What each symbol does to the units:
from | ^ § ! & @
z494 | z900 z583 z108 z432 z467
z370 | z252 z120 z586 z154 z872
z900 | z719 z578 z555 z524 z432
z102 | z868 z901 z242 z422 z466
z46 | z278 z506 z469 z781 z931
z802 | z46 z952 z726 z931 z719
z722 | z538 z624 z46 z635 z506
z101 | z333 z291 z538 z225 z619
z366 | z546 z912 z737 z733 z27
z781 | z221 z404 z578 z538 z722
z138 | z984 z854 z105 z639 z816
z715 | z108 z52 z729 z59 z252
z805 | z404 z21 z94 z624 z625
z27 | z733 z652 z914 z489 z453
z498 | z521 z130 z702 z737 z176
z48 | z805 z538 z524 z625 z278
z546 | z484 z637 z287 z569 z733
z854 | z846 z102 z816 z276 z242
z19 | z886 z59 z928 z120 z605
z729 | z19 z252 z422 z605 z648
z733 | z569 z105 z980 z442 z489
z110 | z242 z100 z568 z223 z984
z625 | z624 z79 z952 z682 z221
z403 | z753 z674 z854 z868 z102
z52 | z467 z149 z252 z726 z437
z333 | z176 z589 z21 z42 z225
z252 | z59 z437 z648 z388 z154
z422 | z928 z648 z403 z817 z674
z726 | z469 z719 z388 z583 z623
z583 | z578 z94 z467 z46 z802
z290 | z27 z419 z42 z453 z752
z817 | z872 z715 z868 z19 z729
z242 | z276 z466 z253 z403 z223
z223 | z403 z51 z248 z102 z739
z467 | z432 z802 z59 z469 z726
z463 | z912 z569 z290 z652 z419
z980 | z419 z489 z521 z546 z366
z489 | z442 z993 z366 z637 z912
z637 | z568 z138 z733 z433 z105
z674 | z817 z371 z102 z729 z901
z100 | z466 z753 z984 z51 z846
z555 | z623 z432 z886 z149 z587
z568 | z253 z984 z569 z248 z433
z105 | z433 z816 z489 z199 z993
z154 | z388 z555 z371 z52 z886
z59 | z587 z726 z605 z494 z388
z253 | z23 z223 z667 z854 z248
z245 | z130 z287 z333 z290 z589
z928 | z370 z605 z753 z872 z817
z291 | z589 z914 z619 z521 z498
z752 | z453 z546 z245 z463 z287
z538 | z21 z619 z278 z79 z635
z739 | z102 z690 z110 z466 z100
z605 | z120 z388 z817 z108 z715
z719 | z931 z48 z623 z94 z524
z753 | z586 z817 z846 z45 z868
z578 | z48 z722 z432 z278 z46
z79 | z64 z867 z221 z333 z101
z620 | z816 z110 z484 z253 z568
z149 | z802 z183 z437 z719 z900
z94 | z722 z625 z802 z506 z952
z619 | z225 z498 z635 z867 z702
z868 | z45 z729 z276 z928 z422
z51 | z674 z45 z739 z901 z690
z433 | z248 z639 z442 z110 z199
z276 | z690 z422 z23 z753 z403
z912 | z637 z667 z27 z105 z652
z589 | z290 z980 z225 z752 z521
z816 | z639 z242 z993 z23 z253
z388 | z494 z623 z715 z467 z52
z952 | z506 z221 z719 z805 z48
z737 | z287 z27 z291 z980 z914
z984 | z223 z846 z433 z739 z639
z419 | z652 z442 z752 z484 z546
z702 | z867 z176 z404 z291 z399
z993 | z199 z253 z912 z138 z667
z846 | z51 z868 z639 z690 z276
z682 | z702 z333 z805 z399 z21
z64 | z498 z245 z682 z176 z333
z371 | z715 z886 z901 z252 z370
z130 | z366 z463 z176 z27 z290
z432 | z524 z46 z587 z183 z469
z872 | z154 z108 z45 z886 z19
z442 | z620 z199 z546 z568 z637
z221 | z682 z101 z48 z21 z538
z278 | z625 z635 z183 z221 z781
z569 | z667 z433 z419 z620 z442
z931 | z781 z805 z583 z722 z94
z914 | z980 z453 z498 z366 z130
z437 | z726 z900 z154 z623 z555
z901 | z729 z370 z466 z648 z586
z21 | z399 z225 z625 z64 z79
z652 | z105 z620 z453 z993 z484
z399 | z291 z42 z624 z498 z64
z45 | z371 z19 z690 z370 z928
z648 | z605 z154 z674 z715 z371
z248 | z854 z739 z620 z242 z110
z586 | z648 z872 z51 z371 z45
z524 | z94 z278 z149 z952 z183
z623 | z583 z524 z52 z802 z149
z587 | z149 z469 z120 z900 z494
z120 | z437 z494 z872 z555 z108
z287 | z463 z733 z589 z419 z980
z176 | z737 z290 z399 z914 z42
z639 | z739 z276 z199 z100 z23
z635 | z79 z702 z781 z101 z404
z23 | z100 z403 z138 z846 z854
z225 | z42 z521 z79 z245 z867
z886 | z52 z587 z370 z437 z120
z183 | z952 z781 z900 z48 z578
z484 | z993 z568 z463 z667 z569
z667 | z138 z248 z652 z816 z620
z469 | z183 z931 z494 z578 z583
z466 | z422 z586 z223 z674 z51
z506 | z635 z682 z931 z404 z805
z624 | z619 z64 z506 z702 z682
z108 | z555 z467 z19 z587 z59
z199 | z110 z23 z637 z984 z138
z867 | z245 z737 z101 z589 z291
z42 | z914 z752 z64 z130 z245
z453 | z489 z484 z130 z912 z463
z404 | z101 z399 z722 z619 z624
z690 | z901 z928 z100 z586 z753
z521 | z752 z366 z867 z287 z737

The rows follow the links: the fewer symbols apart two units are, the more alike their rows tend to be.

Each row is also shifted at random along 8 hidden directions that mean nothing.

Rows with their units:
(23, -5, -10, 10, -2, 4, 1, 2, 1, 11, 13, 2, -1, -3, -9, -12, 2, -10, 13, -7, -11, -3, -4, 2, 1, -7, 13, -2, 9, -6, 6, 0, -1, -11, -4, -7, -20, 3, -5, 1, -4, -18, -1, 1, 6, 6); unit z19
(-38, 9, -8, 1, 10, -8, -7, 1, -3, 1, -17, -11, 11, 3, 6, 13, 11, 0, 5, -7, -5, -14, 8, -12, 12, 12, -1, 7, 18, -11, -3, 1, 4, 59, 1, 7, -3, -17, -24, -17, -11, -8, 10, 3, -11, -29); unit z914
(23, 3, -11, 3, -2, -17, -16, 3, -5, 26, -9, 15, 3, -21, 12, 8, -3, -7, 4, 10, 19, 10, 3, 4, 20, 12, -2, -5, 3, 11, -8, 4, 14, 13, 18, -15, 40, -21, -16, 5, -7, -5, 11, -3, 6, -8); unit z719
(10, -10, -4, -1, -10, 13, 44, 18, -8, 17, 35, 18, 3, 14, 6, 14, 11, -5, 14, 5, 2, 8, -3, 20, 2, 2, 6, -6, 34, 6, 1, 17, 24, 33, 11, -9, 15, -1, 7, 1, -1, -3, 0, 4, 11, 0); unit z108
(-6, 9, 20, 3, -8, 1, 20, -21, -8, 4, 12, 4, 11, 9, -1, -5, 0, -6, 8, -6, 22, -6, 4, 5, -8, 9, -1, 16, 0, -5, -13, 3, 4, 19, 3, 4, 7, 0, -11, 5, -9, 1, 0, 6, -5, 3); unit z682
(4, 3, -9, 6, -2, 3, 12, 12, -10, 5, 7, 3, 13, 6, -12, -10, 1, -3, 6, -17, -6, -16, 6, -13, -10, 11, -7, -7, -10, 3, -9, 3, -5, -2, -6, -6, -6, 2, -13, -12, -6, -2, -8, -9, 0, 7); unit z221
(-23, 8, 5, -10, -7, 6, 3, -5, -5, 3, 1, 18, 12, -2, -7, 4, 12, -10, 13, 8, -19, -11, 6, 7, 30, -7, -6, 11, 50, 0, -3, 1, 0, 19, 9, 15, 5, -2, -3, -10, -9, -11, 24, -5, 11, -17); unit z578
(-11, -12, 21, 3, -9, -9, 30, -38, 17, 0, 0, -19, -5, 12, 1, 17, 3, 8, -25, 37, 33, 14, -8, 12, 10, 0, 5, 29, -6, 1, 2, -6, 12, 11, 1, -10, 28, -2, 1, 10, 5, 17, 4, 4, -14, 16); unit z993
(-29, 0, -2, -4, 6, -8, -4, -5, 12, 0, -12, -14, -5, -2, 8, 9, 2, 13, -25, 20, 9, 0, 2, -9, 3, 4, -11, 3, -19, 4, 2, -15, 1, -22, -4, -6, 23, 2, 2, -3, 11, 16, -5, -9, -12, 19); unit z912
(31, -10, 10, 5, -10, -1, 8, -16, 3, -3, -2, 7, -2, 0, -13, 5, -4, -9, 5, 14, -1, 10, -12, 12, 18, -11, 13, 12, 14, 1, 8, 9, -1, 17, 5, -2, -9, -6, 0, 9, -5, -11, 14, 4, 11, -13); unit z252
(24, -3, 7, 0, -10, 15, 13, -6, 6, -18, 8, -10, -3, 5, -19, -3, -6, 17, -9, 15, -21, -18, 11, 11, 5, -15, -6, 0, 43, 2, 3, -8, 13, 12, -1, 23, -16, 15, 26, -28, -1, 15, 28, -8, -7, 4); unit z419
(1, -4, -2, -4, -4, 13, 20, 7, -2, 3, 22, -9, -1, 7, -2, -7, 7, 10, 1, -15, 6, -7, 11, 14, -16, 9, -1, -2, 24, 2, -16, 6, 10, 6, 1, 6, -3, 10, 5, -13, -7, 7, -4, 10, -13, 5); unit z980
(-9, -8, -14, -4, 1, -2, 1, 4, 6, 7, -9, 7, 3, -1, -8, 15, 23, -9, 7, 11, -28, 1, -5, 1, 42, -8, 8, 9, 41, 1, 10, 7, -10, 20, 3, -3, -5, -10, -14, -6, -4, -22, 15, -1, 12, -28); unit z715
(15, 4, 3, 3, 5, 2, -1, 7, -5, 0, 8, 8, -5, 4, 19, 10, -4, -5, 12, 1, 0, 13, -7, 5, -9, -9, 8, -9, -2, -13, 16, 1, 13, 24, 4, 5, -3, -4, 13, 15, 8, -5, -2, 5, 6, -7); unit z586
(24, -13, -20, 11, 2, 0, -2, 10, 7, 7, 8, -19, -12, -9, -8, -13, -9, 12, -7, -12, 8, -2, 4, 7, -16, 9, 12, -12, 1, 4, -7, 3, 14, -3, -2, -11, -14, 0, 0, -15, -9, 2, -2, 8, -14, 9); unit z667
(-13, -5, -6, -2, -4, 15, 22, 12, 1, 8, 32, 6, -7, 5, 5, -6, 0, -1, 5, 3, -2, 3, -3, 11, -16, -8, 5, -10, 12, -2, 6, -4, 18, -16, -2, -5, -1, 15, 20, 2, 7, 0, -7, -1, 4, 27); unit z901
(-31, 3, 2, -2, -1, 1, 13, -17, 8, 10, 7, -12, 5, 3, -5, -8, 14, 5, -11, 5, 7, -14, 10, -1, 3, 7, -7, 18, 9, -1, -12, -13, -1, -21, -7, -1, 13, 9, -13, -9, -2, 4, -3, -6, -15, 21); unit z737
(20, -2, -3, 13, 3, -7, -14, -14, 9, -3, -11, -20, -6, -9, -8, -5, -10, 7, -8, 6, 2, -4, 2, 0, 1, -3, 9, 4, 4, -6, 2, -8, 8, 15, -2, 3, -13, -5, -2, -10, -6, -1, 15, 3, -13, -2); unit z105
(-14, 6, -25, 4, 3, -13, -37, 6, -3, 17, -18, 12, 4, -32, -9, -13, -9, -9, 7, -4, -6, -10, 6, -11, 18, 5, -1, -9, 9, 7, -8, -5, 3, -14, 7, -9, 5, -13, -15, -12, -15, -17, 21, -10, 8, 0); unit z802
(28, -2, -9, -3, 3, 10, 4, 12, 7, 11, 8, 5, -2, 5, 2, 7, 27, -5, 7, 10, -37, -3, 2, 3, 27, -15, 2, 0, 34, -5, 16, -7, -11, -18, -6, 5, -4, 8, -1, 1, 12, -14, -4, -7, 9, -6); unit z729
(2, 3, 11, -1, -6, 5, 3, -5, -11, -8, 7, 2, 5, 1, -9, -17, -12, 0, 6, -25, 15, -5, 5, 5, -23, 9, -3, -1, -10, 2, -18, 10, -2, -4, 3, 6, -10, 4, 1, 0, -11, 5, -4, 9, -3, 1); unit z101
(8, 10, -21, -4, 11, 2, -46, 18, -5, 17, 0, 14, -5, -27, 9, -20, 3, -15, 25, -29, -16, 0, 5, 5, 2, -5, 7, -15, 22, -8, -2, -2, -6, -24, 4, 10, -16, -2, -4, 5, -6, -30, 0, 9, 10, -14); unit z120
(-5, 16, 5, -5, 14, -9, -42, -10, 8, -11, -30, -12, -3, -11, 15, 5, 2, 5, -8, 4, -10, -2, 7, -11, 9, -8, -7, 4, -6, -13, 7, -19, -13, -5, -3, 22, -1, -2, 0, 2, 9, 1, 5, -2, -8, -15); unit z489
(-15, 17, 16, -2, -1, 1, 1, -26, -3, 14, 6, 6, 12, 1, 9, -6, 17, -11, 10, -4, 12, -8, 10, 3, 7, 4, -5, 24, 11, -12, -12, -11, -6, -1, 1, 12, 16, 1, -20, 10, -2, -7, -3, 2, -6, 1); unit z624
(-38, 15, -3, 3, -2, -9, -14, -1, -10, -4, -13, 14, 10, -11, -2, -5, -23, -4, 2, 8, 5, -13, 2, -20, -6, 2, -13, -9, -22, 3, 0, -10, 10, 5, 4, -1, 11, -7, 2, -10, -5, 6, 18, -18, 7, 14); unit z781
(5, 13, 12, 4, -2, 1, 1, -5, -10, -5, 3, 19, 6, 3, 6, 3, -11, -12, 18, 5, -6, -1, -5, -4, -3, -13, 0, -3, -3, -10, 12, -3, 6, 21, 3, 9, -5, -2, 9, 9, 3, -6, 9, -6, 13, -2); unit z587
(-72, -8, 18, -6, 0, 0, 0, -24, 5, -36, -10, -18, -7, 9, -17, -13, -17, 2, -9, -14, 14, 6, -18, -4, -26, -5, 11, 16, -36, -5, -1, 8, -17, -8, -11, 2, -39, 7, 10, 6, -6, 2, -8, 17, -7, 1); unit z433
(39, 10, 30, 1, -7, -4, -8, -19, -10, -19, -13, 5, 3, -1, 2, 4, -22, 2, 1, 1, 20, 5, 3, 7, -9, 0, -6, 3, -12, 0, -8, 7, 5, 30, 11, 19, 6, -7, 11, 8, -4, 15, 14, 6, -1, -17); unit z399
(55, 7, -1, -3, 0, 1, -28, 14, -12, 5, -6, 17, 2, -18, 3, -5, -7, -5, 13, -15, -7, 2, 9, 7, 5, 0, -6, -16, 12, 7, -8, 8, -4, -5, 12, 13, 1, -4, 3, 2, -4, -5, 9, 3, 11, -20); unit z931
(-11, 2, -9, -7, 2, -5, -11, 18, -6, 5, -8, 19, -1, -8, 10, 9, -3, -6, 4, 4, -3, 10, -5, -5, 7, 1, -6, -13, -8, 8, 6, 5, 0, -5, 8, -8, 16, -8, 3, 7, 4, -3, -1, -6, 16, -4); unit z437
(2, -1, 2, 0, -3, -5, 8, -2, -4, 6, -4, 1, 9, 3, -6, 0, 7, -3, -2, -6, 9, -3, 3, -5, 5, 14, -6, 6, -13, 8, -13, 7, -11, -2, 2, -9, 11, -4, -19, 0, -5, 2, -7, -1, -1, -2); unit z404
(62, -2, 11, 4, -5, 3, 11, 13, -12, -4, 4, 18, 1, 9, 9, 16, -6, -5, 11, 1, 1, 16, -8, 6, -2, -3, 1, -12, -12, 4, 9, 17, 1, 24, 8, 0, 4, -7, 10, 17, 7, 4, -4, 0, 15, -17); unit z555
(6, -5, 18, -2, 2, 1, -1, -8, 1, -34, -18, -11, -5, 12, -2, 21, -7, 6, 0, 4, -8, 11, -11, 7, 5, -13, 9, 6, 10, -9, 13, 16, -1, 63, 3, 20, -29, -10, 15, 1, -1, 2, 14, 15, 0, -44); unit z816
(-38, 5, 16, -14, 4, -3, -4, -12, -1, 0, -7, 13, 3, 6, 15, 14, 21, -19, 13, -2, 2, 19, -12, 4, 20, -6, 6, 22, 6, -9, 6, 9, -20, 9, 4, 4, 5, -8, -11, 30, 4, -19, -10, 13, 12, -29); unit z886
(18, 6, 10, 0, -4, 11, 16, 2, -6, 2, 17, 15, 7, 13, -1, -4, 9, -11, 13, -3, -14, -5, 0, -1, -2, -10, -2, 1, 0, -6, 7, -3, -10, -15, -5, 5, -7, 10, 1, 10, 8, -6, -10, -7, 12, 7); unit z467

From each start, follow one symbol. Which unit do you reach?
Answers are names.
(24, -1, 11, 16, -16, 1, 27, -20, -6, -10, 5, 1, 14, 9, -28, -7, -18, 0, 2, 9, 3, -18, 1, -2, -3, 0, 0, 6, 3, 3, -4, 3, 14, 36, 1, 0, -12, -1, -2, -18, -15, 8, 25, -10, -1, 8)
§
z702
(-36, 5, 4, -14, -1, -2, 4, 10, -8, 1, -4, 17, 6, -1, 7, 4, 4, -3, -3, -2, 8, 5, -1, -5, 2, 9, -16, -2, -18, 13, -9, 6, -11, -25, 4, -6, 25, 1, -1, 8, 5, 8, -12, -6, 10, 4)
@
z48
(-30, 5, -5, -5, 0, 5, 6, 0, 2, 11, 5, 12, 10, 5, -7, -6, 22, -13, 7, 0, -24, -12, 2, -10, 19, -4, -6, 10, 10, -2, 3, -8, -22, -36, -9, -3, -1, 8, -16, 2, 4, -15, -9, -12, 10, 9)
!
z437
(-33, -10, -1, -3, -4, 6, 10, -13, 12, -5, 5, -15, -7, 3, -12, -3, 4, 8, -10, 6, -2, -4, -1, 10, 4, -5, 8, 12, 24, -1, -2, -2, 5, 1, -3, 2, -11, 7, 6, -11, -5, 1, 8, 6, -10, 5)
§
z984
(32, 10, 35, -5, -6, 9, 22, -20, -1, -9, 9, 1, 7, 20, 7, 8, 14, 4, -3, 10, 2, -2, 10, 8, 2, -5, -14, 18, 5, -7, -2, -6, -9, 0, -2, 22, 13, 12, 5, 11, 13, 17, -8, -3, -5, 0)
!
z619
(9, 16, 0, 4, -2, 14, 6, -6, -3, 23, 32, 16, 7, -1, 2, -24, 14, -15, 20, -4, -14, -17, 11, 3, -2, -10, -2, 4, 20, -13, 1, -22, -1, -43, -8, 8, 0, 19, -4, 5, 4, -15, -6, -12, 5, 32)
§
z524
(-20, -6, 10, -6, 1, 1, 5, -5, -1, -15, -4, -15, -1, 9, -7, -9, 0, 6, -6, -26, 16, 2, -2, 0, -20, 13, 1, 7, -24, 2, -15, 15, -18, -5, -5, 0, -16, 3, -7, 4, -6, 5, -19, 17, -11, -10)
^
z453
(27, 9, 26, -10, -3, -2, -8, -13, -6, -7, -12, 5, 4, 1, 9, 10, 4, 1, 1, 1, 11, 7, 7, 12, 11, 2, -10, 10, 7, 1, -9, 6, -10, 14, 10, 19, 16, -4, 1, 11, 1, 9, 4, 8, 0, -25)
!
z404
(41, -7, 9, 15, -14, -9, 12, -11, -6, -15, -14, -1, 9, 4, -26, 2, -23, 3, -7, 8, 8, -6, -4, -9, -1, 6, -1, 0, -26, 13, -4, 10, 2, 26, 3, -8, -5, -9, -6, -10, -11, 12, 17, -9, 2, -2)
§
z619
(41, -11, -6, 0, -6, -8, -1, 17, -9, -1, -14, 13, 3, -7, -10, 13, -7, -1, 1, -3, 2, 12, -4, 4, 15, 10, -1, -11, 0, 21, -8, 27, -1, 25, 14, -11, 8, -18, -5, -3, -10, 0, 11, 3, 14, -29)
^
z952
(-37, 10, -1, -12, 14, -12, -21, 6, -3, 4, -18, -6, -1, -4, 30, 20, 11, 5, -3, -11, 18, 12, 5, -1, 2, 17, -7, 1, -5, -4, -9, 6, 0, 29, 8, 6, 25, -16, -11, 8, 1, 2, -10, 14, -11, -28)
@
z27
(25, -30, -15, -5, -4, 15, 28, 31, 5, -7, 18, -15, -13, 12, -16, -1, 7, 17, -10, -21, -5, 8, -3, 14, -17, 8, 8, -16, 8, 18, -8, 26, -3, -10, -3, -13, -20, 11, 12, -12, -1, 9, -21, 15, -6, -5)
&
z984
(-26, 5, -5, -4, -1, -4, -3, 6, -2, -1, -5, 1, 3, -8, 0, -7, -10, 10, -13, 6, 9, -11, 10, -11, -9, 9, -18, -8, -16, 12, -10, -10, 6, -26, 1, -3, 21, 6, 5, -12, 2, 19, 1, -15, -5, 25)
@
z291
(-8, 25, -7, -4, 13, 9, -34, 20, -16, 7, 5, 22, 5, -7, 21, -8, 6, -20, 38, -30, -26, -7, 6, -3, -7, -10, 3, -15, 23, -23, 7, -2, -4, 17, 2, 24, -24, -3, 0, 8, -2, -28, -1, 7, 14, -24)
&
z726
(-7, 2, 8, -7, 1, 20, 26, 4, 1, 2, 28, 8, 0, 22, 8, 1, 27, -8, 14, 0, -26, -1, -2, 7, 1, -18, 3, 7, 25, -14, 15, -5, -11, -14, -11, 11, -14, 19, 9, 12, 15, -12, -18, 0, 8, 5)
§
z605
